W =
[[ -1  -2  16  -3  -1   0  -8   5  12  -4  22  18   6  -5  -3   1]
 [ 10   1   0   4 -12   4   1   0  -4   5   8 -10  11   7  -5   5]
 [  2   0  18 -15 -23  -1   0  -1  18 -10   1  14   5  14  10  -1]
 [ -3   9  -2  28 -11   0   7   0 -19 -29   6   0   5   8  -5   7]
 [-11  -5  -4 -29   8  -3   4   5 -18 -15   2   6   0  -2  -3  -1]
 [  3 -12 -31   1 -14  -9   9  -3  -1   0  -5  -1   4  -8 -18  -3]
 [ -7   7  -5   9  -6   4   1   5  -3  -5 -18  -3  -5 -12  -6   5]
 [  2   6  17 -47   8  -5 -10   0  14 -11 -14  -4  -8  11  27   2]
 [ -1   9 -18  -7  17  -3  11   2   2   9   5  -5 -11  -7 -13  -6]
 [  0  -3  -9  20  14   1  -7  -2 -16   3   6  -6   3   4   1  -6]
 [ -2  -7 -18   4 -34  -1  -3  -1  15   0  -6   7   5 -13   0 -13]
 [ -2  -4  12 -10  12  -1   6  -1  -1  -8  -9 -17   8   7   5   1]]
The entry just right of the smallest entry -> 8
Find the 2nd smallest entry.
-34
Find the largest entry in the first row.
22
Find the entry in the top-right corner.
1
Find the bottom-right entry.
1
The largest entry in the last column -> 7
Find the 3rd smallest entry.
-31
The smallest entry in the last row is -17
Find the minimum.
-47
The top entry of the column that holds the smallest entry is -3
Find the bottom entry of the column that holds the smallest entry.
-10
The entry directly below the smallest entry: -7
The 3rd entry, reading row by row is 16
The first entry in reading order is -1
Find the bottom-left entry.
-2
The second entry on the main diagonal: 1
Find the third entry from the end, reading row by row.
7
Find the entry just right of 15.
0
Find the 2nd entry from the end, reading row by row.
5
Find the largest entry in the first column.
10
The 3rd entry on the main diagonal is 18
The fourth entry from the end, reading row by row: 8
The 2nd entry in reading order -> -2
The first entry of the smallest entry's row is 2
The 2nd largest entry is 27
Find the entry just left of the smallest entry.
17
Find the entry just right of the largest entry.
-11
The first entry in the row that holds the largest entry: -3

M = [ -7 -24 -18 -44]
The entry just right of the largest entry is -24
The 1st entry from the left is -7
What is the third entry from the left?
A: -18

array([[-24,  10,  42, -12, -31,  11,  23,  20,  20, -24],
       [-21,   9,  37, -10, -27,  10,  21,  19,  18, -20],
       [ 22,  18,  -8,  23, -10, -27, -26, -27, -28, -15]])
The 3rd-last entry, reading row by row: -27
Which number is the fourth entry from the end, reading row by row?
Answer: -26
Which number is the smallest entry in the first column?
Answer: -24
The last entry, reading row by row -> -15
The largest entry in the last row is 23
The 3rd entry on the main diagonal: -8
Which number is the bottom-left entry?
Answer: 22
The entry just right of -21 is 9
Which number is the 2nd entry, reading row by row?
Answer: 10
The second entry on the diagonal from the top-right corner is 18
Which number is the smallest entry in the last row?
Answer: -28
Which number is the 4th entry in reading order?
Answer: -12
The entry just right of -12 -> -31
The entry just right of the smallest entry is 11
Which number is the bottom entry of the column that holds the smallest entry?
Answer: -10
Which number is the entry in the top-right corner?
Answer: -24
The maximum: 42
The entry just left of -26: -27

A =
[[ 33  17  38 -16  16  11  -3  -3   2  33 -21  12 -33   9  22  15]
 [ 21 -20  35   0  -7 -24   0 -13  22  19  37  15  -4  -2   0 -16]
 [ 16  -5 -12 -13  -7  -4 -22   2 -29  18 -47   7  38  -8 -11 -27]]
Counting starts at 1.
The bottom-right entry: -27
The entry directly above 21 -> 33
The entry just left of the smallest entry -> 18
The entry at row 3, column 1: 16
Read off the entry at row 1, column 2.
17
Read off the entry in the top-right corner.
15
Read off the entry at row 1, column 3.
38
Read off the entry directly above the smallest entry.
37
The minimum -> -47
The entry directly below -2 -> -8
The entry in row 2 and column 1 -> 21
The top entry of the column that holds the smallest entry -> -21
Read off the entry directly below 9.
-2

[  2  22 -15 -37   6 -25 -13 -51  21  32 -20  -9 -14 -13  -6  16]
Give the entry just right of 2.
Answer: 22
Give the entry just left of 6.
Answer: -37
